Below is a small trained network, with its code and all its weights. Each question gives an input and a class and asks what happens when units are switched off, that is, made to give their printed mean instead of their output.

import numpy as np


def w(rows, s, z=0):
    codes = np.array(rows[::2]) - 128.0
    scale = np.full(codes.shape[1], s)
    scale[-1] = z or s
    return codes * scale


def norm(h):
    return h / np.sqrt((h * h).mean(-1, keepdims=True) + 1e-5)


def f(y):
    return np.maximum(y, 0)


def log_softmax(a):
    a = a - a.max(-1, keepdims=True)
    return a - np.log(np.exp(a).sum(-1, keepdims=True))


def net(x, mask):
    res = np.array(x, float).reshape(1, 7) / 4 @ E
    u = 0
    for l in range(3):
        y = f(norm(res) @ A[l][:, :-1].T + A[l][:, -1])
        res = res + np.where(mask[u : u + 3], y, B[l][:, -1]) @ B[l][:, :-1]
        u += 3
    return log_softmax(norm(res)[-1] @ U[:, :-1].T + U[:, -1])


A, B = {}, {}
E = w([
[168,236,155,126,45,18,209,216,10],'x0',
[91,166,133,143,185,115,62,176,129],'x1',
[75,116,143,142,139,128,83,125,96],'x2',
[162,175,100,95,120,103,140,68,156],'x3',
[17,102,3,86,209,61,246,136,93],'x4',
[164,167,125,115,140,135,160,142,160],'x5',
[71,79,173,140,128,137,121,112,84],'x6',
],0.0079)
A[0] = w([
[189,240,225,125,9,52,114,171,24,176],'L0N1',
[92,119,153,172,117,117,71,135,93,11],'L0N2',
[150,190,148,143,85,65,145,150,19,180],'L0N3',
],0.012,0.0011)
B[0] = w([
[118,103,112,190,23,254,165,112,141,248],'L0N1',
[205,157,77,131,86,162,173,91,166,154],'L0N2',
[191,202,135,100,155,57,185,222,148,207],'L0N3',
],0.012,0.017)
A[1] = w([
[230,125,228,135,92,178,53,91,206,250],'L1N1',
[85,112,56,116,170,114,179,126,138,107],'L1N2',
[108,165,147,62,96,12,175,202,28,42],'L1N3',
],0.011,0.0017)
B[1] = w([
[91,114,199,159,182,87,8,95,37,250],'L1N1',
[116,152,98,186,137,175,135,100,170,185],'L1N2',
[198,102,120,161,130,30,162,108,158,175],'L1N3',
],0.015,0.014)
A[2] = w([
[111,158,69,22,127,52,239,232,112,55],'L2N1',
[36,105,8,68,224,236,165,64,204,118],'L2N2',
[153,88,62,209,181,126,188,90,243,252],'L2N3',
],0.012,0.0019)
B[2] = w([
[161,68,117,144,208,4,151,101,77,178],'L2N1',
[86,175,171,29,140,175,173,177,124,233],'L2N2',
[91,148,152,92,138,150,122,188,99,254],'L2N3',
],0.017,0.014)
U = w([
[114,102,153,155,153,137,11,83,86,202],'0',
[81,158,134,60,160,179,140,180,130,220],'1',
[148,106,75,112,125,180,121,78,199,43],'2',
[150,100,73,141,113,101,105,87,231,30],'3',
[113,98,42,126,84,89,94,118,174,4],'4',
[179,99,70,94,96,109,83,118,179,7],'5',
[186,140,143,216,22,202,139,151,110,166],'6',
[188,130,86,153,132,35,203,186,121,200],'7',
],0.013,0.0043)

Each question gives the input, the list of numbers given to net, and the class t.
The units are the neurons (one row each of A and B). Each row of codes is followed by its name. A weight is (code - 128) times the scale printed after its matrix; where a second scale follows, it is the last column's (A, B and U).
mask holds one flag per neuron, layer by layer. A switched-off neuron (its flag False) gives its mean, the last column of its row in B, instead of its output. The means were averaged over made-up inputs and are rounded, as every weight is.
A unit's drop is (log p(t) with every unit on - log p(t) with that unit switched off) / (log p(t) with every unit on - log p(t) with every unit switched off).
k most important neurons: the k neurons with the biggest drops, biggest first
top k neurons in layer l: the k neurons of layer l with the biggest drops, biggest first
drop of u: that unit's drop, to one decimal
input [1,-4,5,-6,3,-6,0], class 7: top neuron in layer 0 -> L0N1
input [6,-8,3,-1,2,-7,1], class 7: 3 most important neurons -> L0N3, L2N1, L1N1
input [3,-2,3,8,2,3,-1], class 7: 2 most important neurons -> L0N3, L2N1
input [7,-5,1,-5,1,-5,3], class 7: 3 most important neurons -> L0N3, L1N1, L2N1
input [-1,-4,1,-5,-2,6,2], class 0: 2 most important neurons -> L0N3, L0N1
input [5,-2,4,-7,0,-1,6], class 6: 2 most important neurons -> L0N1, L0N2
input [4,7,-1,1,0,-4,2], class 6: drop of L0N1 -> 2.7
input [3,0,3,1,7,-5,1], class 7: drop of L2N1 -> 0.0
input [6,-5,1,8,0,-3,7], class 6: drop of L1N2 -> -0.1
input [0,-1,6,-7,-8,8,-6], class 0: 2 most important neurons -> L1N1, L0N3
input [5,0,1,8,3,-2,3], class 7: 2 most important neurons -> L0N3, L2N1
